Below are the code and all the weights of a small trained network. Each question names an input and a class and asks about switching units off, where a switched-off unit gives its printed mean instead of its output.

import numpy as np


def w(rows, s, z=0):
    codes = np.array(rows[::2]) - 128.0
    scale = np.full(codes.shape[1], s)
    scale[-1] = z or s
    return codes * scale


def f(y):
    return np.maximum(y, 0)


def log_softmax(a):
    a = a - a.max(-1, keepdims=True)
    return a - np.log(np.exp(a).sum(-1, keepdims=True))


def net(x, mask):
    res = np.array(x, float).reshape(1, 6) / 4 @ E
    y = f(res @ A[0][:, :-1].T + A[0][:, -1])
    res = res + np.where(mask, y, B[0][:, -1]) @ B[0][:, :-1]
    return log_softmax(res[-1] @ U[:, :-1].T + U[:, -1])


A, B = {}, {}
E = w([
[129,129,125],'x0',
[129,128,119],'x1',
[129,129,127],'x2',
[134,41,194],'x3',
[125,126,124],'x4',
[1,153,135],'x5',
],0.0082)
A[0] = w([
[199,126,149,16],'neuron 0',
[126,111,112,51],'neuron 1',
[139,252,57,2],'neuron 2',
[229,154,158,67],'neuron 3',
[86,175,41,190],'neuron 4',
[2,114,101,44],'neuron 5',
[144,145,147,52],'neuron 6',
[57,183,176,26],'neuron 7',
],0.0094,0.0066)
B[0] = w([
[209,134,66,143],'neuron 0',
[93,138,90,128],'neuron 1',
[233,2,156,180],'neuron 2',
[86,154,79,181],'neuron 3',
[56,152,170,253],'neuron 4',
[239,125,74,199],'neuron 5',
[118,137,88,128],'neuron 6',
[163,120,46,162],'neuron 7',
],0.025,0.006)
U = w([
[126,118,128,192],'0',
[114,103,111,182],'1',
[118,98,120,167],'2',
[167,117,30,12],'3',
[119,104,145,144],'4',
[150,3,179,49],'5',
],0.011)

Each question gives the input, the list of numbers given to net, and the class t.
The units are the neurons (one row each of A and B). Each row of codes is followed by its name. A weight is (code - 128) times the scale printed after its matrix; where a second scale follows, it is the last column's (A, B and U).
mask holds one flag per neuron, in row order. A switched-off neuron (its flag False) gives its mean, the last column of its row in B, instead of its output. The means were averaged over made-up inputs and are rounded, as every weight is.
A unit's drop is (log p(t) with every unit on - log p(t) with that unit switched off) / (log p(t) with every unit on - log p(t) with every unit switched off).
The circuit of an input: a set's keep is (log p(t) with only the set's units on - log p(t) with every unit switched off) / (log p(t) with every unit on - log p(t) with every unit switched off). Starting from all 8 units, units are removed one at a time, each time the one whose removal leaves the highest keep (on an exact tie, the one counted first), for as long as the keep stays at least 0.8.
units of the circuit, in order: the units of the circuit, biggest drop first
top k neurons: the k neurons with the biggest drops, biggest first
drop when u is switched off: that unit's drop, to one decimal
input [4,-3,-2,-2,-2,8], class 3: top neuron => neuron 5
input [2,6,-3,-7,6,6], class 5: top 3 neurons => neuron 2; neuron 4; neuron 3
input [-5,2,0,6,-4,6], class 3: units of the circuit, in order => neuron 5; neuron 4
input [-1,-7,-4,-2,5,-8], class 3: top 3 neurons => neuron 4; neuron 0; neuron 3
input [-4,-7,7,7,-6,-8], class 3: units of the circuit, in order => neuron 0; neuron 3
input [-1,1,-5,3,-5,-6], class 3: top 2 neurons => neuron 4; neuron 0
input [-3,-1,-2,-5,2,0], class 5: units of the circuit, in order => neuron 2; neuron 3
input [2,-1,-7,5,-5,8], class 3: top 3 neurons => neuron 5; neuron 7; neuron 4
input [4,4,-5,-1,0,-8], class 3: top 3 neurons => neuron 4; neuron 0; neuron 3
input [-5,3,6,-2,0,8], class 3: drop when neuron 5 is switched off => 1.1
input [-1,0,2,-1,1,7], class 3: drop when neuron 7 is switched off => 0.5
input [1,0,-1,0,-1,8], class 3: drop when neuron 5 is switched off => 0.9
